Here is a tiny trained network, its code and every weight. The questions are about switching its units off for an input and a class, where a switched-off unit gives its printed mean instead of its output.

import numpy as np


def w(rows, s, z=0):
    codes = np.array(rows[::2]) - 128.0
    scale = np.full(codes.shape[1], s)
    scale[-1] = z or s
    return codes * scale


def norm(h):
    return h / np.sqrt((h * h).mean(-1, keepdims=True) + 1e-5)


def f(y):
    return y / 2 * (1 + np.tanh(0.7978845608 * (y + 0.044715 * y**3)))


def log_softmax(a):
    a = a - a.max(-1, keepdims=True)
    return a - np.log(np.exp(a).sum(-1, keepdims=True))


def net(x, mask):
    res = np.array(x, float).reshape(1, 7) / 4 @ E
    u = 0
    for l in range(3):
        y = f(norm(res) @ A[l][:, :-1].T + A[l][:, -1])
        res = res + np.where(mask[u : u + 9], y, B[l][:, -1]) @ B[l][:, :-1]
        u += 9
    return log_softmax(norm(res)[-1] @ U[:, :-1].T + U[:, -1])


A, B = {}, {}
E = w([
[79,99,166,43,147,133,149,72,182,106,170,229],'x0',
[53,86,105,178,165,75,147,35,130,158,44,94],'x1',
[122,172,177,202,162,90,54,150,157,131,111,197],'x2',
[110,138,144,132,114,146,136,131,109,120,108,135],'x3',
[130,151,154,53,196,176,68,152,163,117,44,85],'x4',
[81,141,81,188,128,173,162,155,220,98,145,123],'x5',
[94,116,153,119,181,73,233,251,144,189,103,142],'x6',
],0.0022)
A[0] = w([
[232,209,169,128,119,147,113,177,100,58,179,186,124],'0.n0',
[103,81,45,204,26,108,190,123,80,177,222,210,37],'0.n1',
[150,204,86,218,110,141,89,151,49,154,111,80,40],'0.n2',
[149,171,92,159,108,183,41,10,98,15,141,132,77],'0.n3',
[125,247,212,235,144,58,22,139,168,139,100,233,7],'0.n4',
[229,70,254,67,127,89,95,82,41,214,106,119,90],'0.n5',
[113,127,92,179,198,221,129,166,208,46,103,139,91],'0.n6',
[83,142,74,198,107,223,198,131,252,119,141,96,82],'0.n7',
[132,165,38,137,90,189,114,186,74,161,40,75,120],'0.n8',
],0.0027,0.0014)
B[0] = w([
[80,146,52,158,141,156,143,109,144,193,108,121,229],'0.n0',
[117,86,212,106,187,146,31,153,118,158,109,104,219],'0.n1',
[143,151,163,111,125,84,167,94,185,127,164,124,168],'0.n2',
[236,69,166,106,84,76,177,141,196,170,68,153,249],'0.n3',
[163,30,72,45,187,169,177,143,71,1,188,40,223],'0.n4',
[25,190,84,129,22,47,85,158,146,79,139,113,212],'0.n5',
[50,110,114,105,74,55,63,138,114,172,129,96,180],'0.n6',
[129,159,107,82,51,27,57,151,48,43,118,133,218],'0.n7',
[152,136,187,93,199,96,133,93,174,136,199,102,204],'0.n8',
],0.0036,0.0015)
A[1] = w([
[126,78,133,253,74,108,165,120,78,132,203,174,113],'1.n0',
[173,89,69,46,130,154,154,89,71,92,157,90,251],'1.n1',
[176,163,93,171,112,121,109,155,110,148,100,67,62],'1.n2',
[137,125,103,146,98,187,169,139,93,116,114,76,63],'1.n3',
[86,98,89,183,175,79,137,41,135,140,47,121,145],'1.n4',
[121,125,103,148,145,118,170,191,129,151,85,165,11],'1.n5',
[135,151,117,172,127,104,143,189,81,165,97,102,65],'1.n6',
[89,183,110,100,136,138,60,160,185,119,48,92,173],'1.n7',
[161,202,75,122,120,197,106,175,143,171,178,179,73],'1.n8',
],0.0038,0.0012)
B[1] = w([
[121,116,163,3,156,170,64,193,154,198,100,47,192],'1.n0',
[69,79,112,172,187,151,185,166,95,78,105,93,250],'1.n1',
[63,145,171,182,159,135,140,119,160,112,173,189,163],'1.n2',
[115,150,147,144,165,124,144,118,106,63,120,127,125],'1.n3',
[172,208,69,127,107,237,121,214,49,145,200,200,210],'1.n4',
[183,116,118,133,81,71,137,116,165,127,91,144,124],'1.n5',
[146,122,136,134,132,111,122,54,152,109,113,147,156],'1.n6',
[134,82,163,96,102,115,104,147,104,225,176,138,209],'1.n7',
[139,158,46,148,124,165,138,105,58,169,134,172,169],'1.n8',
],0.0044,0.0023)
A[2] = w([
[162,184,175,204,153,115,157,119,151,138,156,31,85],'2.n0',
[124,149,150,134,141,71,210,174,152,193,99,169,93],'2.n1',
[156,130,129,163,155,92,59,187,143,62,180,185,218],'2.n2',
[47,78,136,52,137,171,174,68,171,111,154,228,94],'2.n3',
[138,173,73,164,138,171,171,120,71,177,164,145,110],'2.n4',
[178,103,108,106,158,77,208,221,157,130,94,148,127],'2.n5',
[224,122,114,163,54,190,77,34,143,91,115,112,27],'2.n6',
[88,177,94,68,35,68,119,142,136,74,211,126,186],'2.n7',
[141,159,150,108,122,57,166,139,4,103,120,127,254],'2.n8',
],0.0034,0.0011)
B[2] = w([
[95,174,248,65,172,57,187,53,167,144,156,239,176],'2.n0',
[254,58,85,120,33,183,103,52,157,98,78,165,185],'2.n1',
[65,142,102,82,104,132,201,40,52,6,77,58,210],'2.n2',
[194,243,223,229,216,64,155,97,161,153,198,76,238],'2.n3',
[159,231,127,114,195,197,116,115,123,106,126,249,198],'2.n4',
[153,56,138,188,89,185,104,3,88,83,74,116,230],'2.n5',
[170,26,98,147,97,117,213,144,167,122,7,215,179],'2.n6',
[61,206,118,249,122,28,93,112,116,159,1,134,245],'2.n7',
[80,124,20,188,102,139,84,130,239,9,153,123,250],'2.n8',
],0.0031,0.0017)
U = w([
[253,3,110,132,42,143,175,77,182,111,20,179,190],'0',
[155,233,23,130,135,242,120,174,45,152,166,219,188],'1',
[76,70,106,123,203,160,167,146,85,3,153,32,196],'2',
[122,81,206,26,134,155,41,194,130,249,152,55,136],'3',
[40,195,75,154,22,8,59,139,133,99,80,112,11],'4',
[158,231,240,163,198,75,193,44,193,136,180,150,9],'5',
],0.0068,0.0011)

Each question gives the input, the list of numbers given to net, and the class t.
The units are the neurons (one row each of A and B). Each row of codes is followed by its name. A weight is (code - 128) times the scale printed after its matrix; where a second scale follows, it is the last column's (A, B and U).
mask holds one flag per neuron, layer by layer. A switched-off neuron (its flag False) gives its mean, the last column of its row in B, instead of its output. The means were averaged over made-up inputs and are rounded, as every weight is.
A unit's drop is (log p(t) with every unit on - log p(t) with that unit switched off) / (log p(t) with every unit on - log p(t) with every unit switched off).
The circuit of an input: a set's keep is (log p(t) with only the set's units on - log p(t) with every unit switched off) / (log p(t) with every unit on - log p(t) with every unit switched off). Starting from the 12 units with the biggest drops (on a tie, the unit counted first), units are removed one at a time, each time the one whose removal leaves the highest keep (on an exact tie, the one counted first), for as long as the keep stays at least 0.8.
circuit, biggest first: the units of the circuit, biggest drop first
top k neurons: the k neurons with the biggest drops, biggest first
k most important neurons of layer l: the k neurons of layer l with the biggest drops, biggest first
input [7,-4,-4,-3,0,-6,-3], class 5: top 3 neurons	[2.n3 0.n7 0.n4]
input [-1,-4,1,-7,-7,-1,5], class 3: circuit, biggest first	[1.n0]
input [8,-7,-6,-2,-3,2,-6], class 5: top 4 neurons	[2.n3 1.n4 0.n4 0.n3]
input [-8,0,-5,5,4,6,3], class 5: top 4 neurons	[2.n0 0.n8 0.n4 0.n5]
input [2,1,8,0,7,0,-3], class 2: 2 most important neurons of layer 0	[0.n4 0.n1]
input [-8,-7,0,4,-3,-8,-3], class 4: top 3 neurons	[0.n5 1.n4 2.n7]
input [-2,-4,-6,3,-6,7,-1], class 4: 3 most important neurons of layer 0	[0.n7 0.n4 0.n6]
input [-7,-6,-5,-5,2,7,-5], class 4: circuit, biggest first	[0.n7 2.n7]
input [-6,1,7,-2,7,1,2], class 2: top 4 neurons	[0.n4 1.n0 2.n2 0.n1]
input [-5,-1,-6,-5,-8,-5,-1], class 3: top 2 neurons	[1.n0 0.n4]
input [-6,-2,7,-2,-2,-1,7], class 0: circuit, biggest first	[2.n1 2.n5]
input [-1,-6,0,4,6,8,-5], class 4: circuit, biggest first	[0.n6 2.n7]
input [4,-3,2,-3,2,-7,7], class 0: circuit, biggest first	[2.n1 2.n5]
input [-4,-1,4,-7,-1,8,-8], class 0: 3 most important neurons of layer 0	[0.n3 0.n5 0.n4]
input [-4,2,-1,7,-2,-8,3], class 4: circuit, biggest first	[0.n5]
input [8,-7,-7,6,7,-4,-6], class 5: top 4 neurons	[2.n3 0.n4 1.n4 1.n0]
input [-8,7,-5,-6,-4,-2,-8], class 0: circuit, biggest first	[2.n6 0.n3]
input [-1,7,-1,2,-8,0,7], class 3: top 4 neurons	[1.n0 0.n1 0.n3 2.n6]
input [7,0,7,-6,2,5,-5], class 2: top 3 neurons	[0.n4 2.n2 0.n5]
input [7,5,5,-5,-2,-1,7], class 0: circuit, biggest first	[2.n1]
input [-8,4,-2,7,-7,-1,7], class 5: top 3 neurons	[2.n0 0.n3 0.n8]
